Below are the code and all the weights of a small trained network. Each question names an input and a class and asks about switching units off, where a switched-off unit gives its printed mean instead of its output.

import numpy as np


def w(rows, s, z=0):
    codes = np.array(rows[::2]) - 128.0
    scale = np.full(codes.shape[1], s)
    scale[-1] = z or s
    return codes * scale


def f(y):
    return np.maximum(y, 0)


def log_softmax(a):
    a = a - a.max(-1, keepdims=True)
    return a - np.log(np.exp(a).sum(-1, keepdims=True))


def net(x, mask):
    res = np.array(x, float).reshape(1, 3) / 4 @ E
    y = f(res @ A[0][:, :-1].T + A[0][:, -1])
    res = res + np.where(mask, y, B[0][:, -1]) @ B[0][:, :-1]
    return log_softmax(res[-1] @ U[:, :-1].T + U[:, -1])


A, B = {}, {}
E = w([
[133,153,139,8,142,148,168,134,245,127,199,56],'x0',
[91,63,130,166,128,123,216,172,106,135,165,220],'x1',
[48,112,135,122,213,119,171,184,82,38,226,90],'x2',
],0.012)
A[0] = w([
[156,129,183,74,101,163,108,117,172,117,133,65,119],'N1',
[96,184,129,32,208,149,163,130,172,98,216,61,229],'N2',
[183,103,124,164,133,127,68,82,70,158,120,135,7],'N3',
[212,130,114,124,102,132,143,135,168,157,38,137,13],'N4',
[186,172,148,128,90,181,36,67,147,116,69,42,251],'N5',
[166,174,141,102,165,143,34,56,123,59,98,51,188],'N6',
[119,138,133,217,106,112,45,114,105,122,25,149,56],'N7',
[176,70,134,169,54,125,105,105,162,168,67,152,100],'N8',
[136,144,91,166,127,67,154,127,108,161,109,135,94],'N9',
[212,193,127,97,103,159,78,85,177,158,69,132,140],'N10',
[42,95,148,193,252,74,139,246,76,1,201,96,125],'N11',
],0.0093,0.0028)
B[0] = w([
[116,121,148,69,75,140,133,124,151,143,137,141,196],'N1',
[95,25,218,120,137,224,222,166,135,164,149,164,240],'N2',
[109,121,181,123,80,183,193,145,161,202,167,160,173],'N3',
[111,124,153,171,184,192,167,140,84,137,70,118,190],'N4',
[89,175,131,174,193,89,131,112,74,119,69,81,246],'N5',
[112,159,147,184,226,110,139,120,62,125,99,97,218],'N6',
[123,97,212,93,123,195,189,179,159,200,205,150,210],'N7',
[82,125,129,162,197,113,158,141,86,120,60,93,203],'N8',
[141,113,170,138,163,144,97,114,120,142,124,89,154],'N9',
[96,167,145,157,188,118,111,142,71,104,88,47,230],'N10',
[42,168,216,198,172,244,189,228,60,115,99,57,251],'N11',
],0.011,0.02)
U = w([
[107,118,147,162,136,152,156,148,118,119,110,106,149],'0',
[217,199,16,83,18,32,155,53,75,5,187,179,1],'1',
[157,195,96,150,133,43,89,54,77,118,79,92,141],'2',
[158,78,153,56,73,153,165,124,213,137,188,150,141],'3',
],0.014,0.009)

Each question gives the input, the list of numbers given to net, and the class t.
The units are the neurons (one row each of A and B). Each row of codes is followed by its name. A weight is (code - 128) times the scale printed after its matrix; where a second scale follows, it is the last column's (A, B and U).
mask holds one flag per neuron, in row order. A switched-off neuron (its flag False) gives its mean, the last column of its row in B, instead of its output. The means were averaged over made-up inputs and are rounded, as every weight is.
A unit's drop is (log p(t) with every unit on - log p(t) with that unit switched off) / (log p(t) with every unit on - log p(t) with every unit switched off).
The circuit of an input: a set's keep is (log p(t) with only the set's units on - log p(t) with every unit switched off) / (log p(t) with every unit on - log p(t) with every unit switched off). Starting from all 11 units, units are removed one at a time, each time the one whose removal leaves the highest keep (on an exact tie, the one counted first), for as long as the keep stays at least 0.8.
units of the circuit, in order: the units of the circuit, biggest drop first
k most important neurons: the k neurons with the biggest drops, biggest first
drop when u is switched off: that unit's drop, to one decimal
input [2,-3,-2], class 2: units of the circuit, in order -> [N11; N7; N2]
input [7,-5,-7], class 2: 2 most important neurons -> [N11; N5]
input [2,0,-5], class 2: units of the circuit, in order -> [N2; N11]
input [6,4,-4], class 3: units of the circuit, in order -> [N11; N5]
input [-2,-7,1], class 2: units of the circuit, in order -> [N11; N2]
input [2,0,1], class 3: most important neuron -> [N5]
input [3,-4,-3], class 2: 2 most important neurons -> [N11; N7]
input [1,-7,-1], class 2: drop when N11 is switched off -> 0.2
input [2,-2,-4], class 2: drop when N2 is switched off -> 0.2
input [2,-5,-3], class 2: drop when N11 is switched off -> 0.1
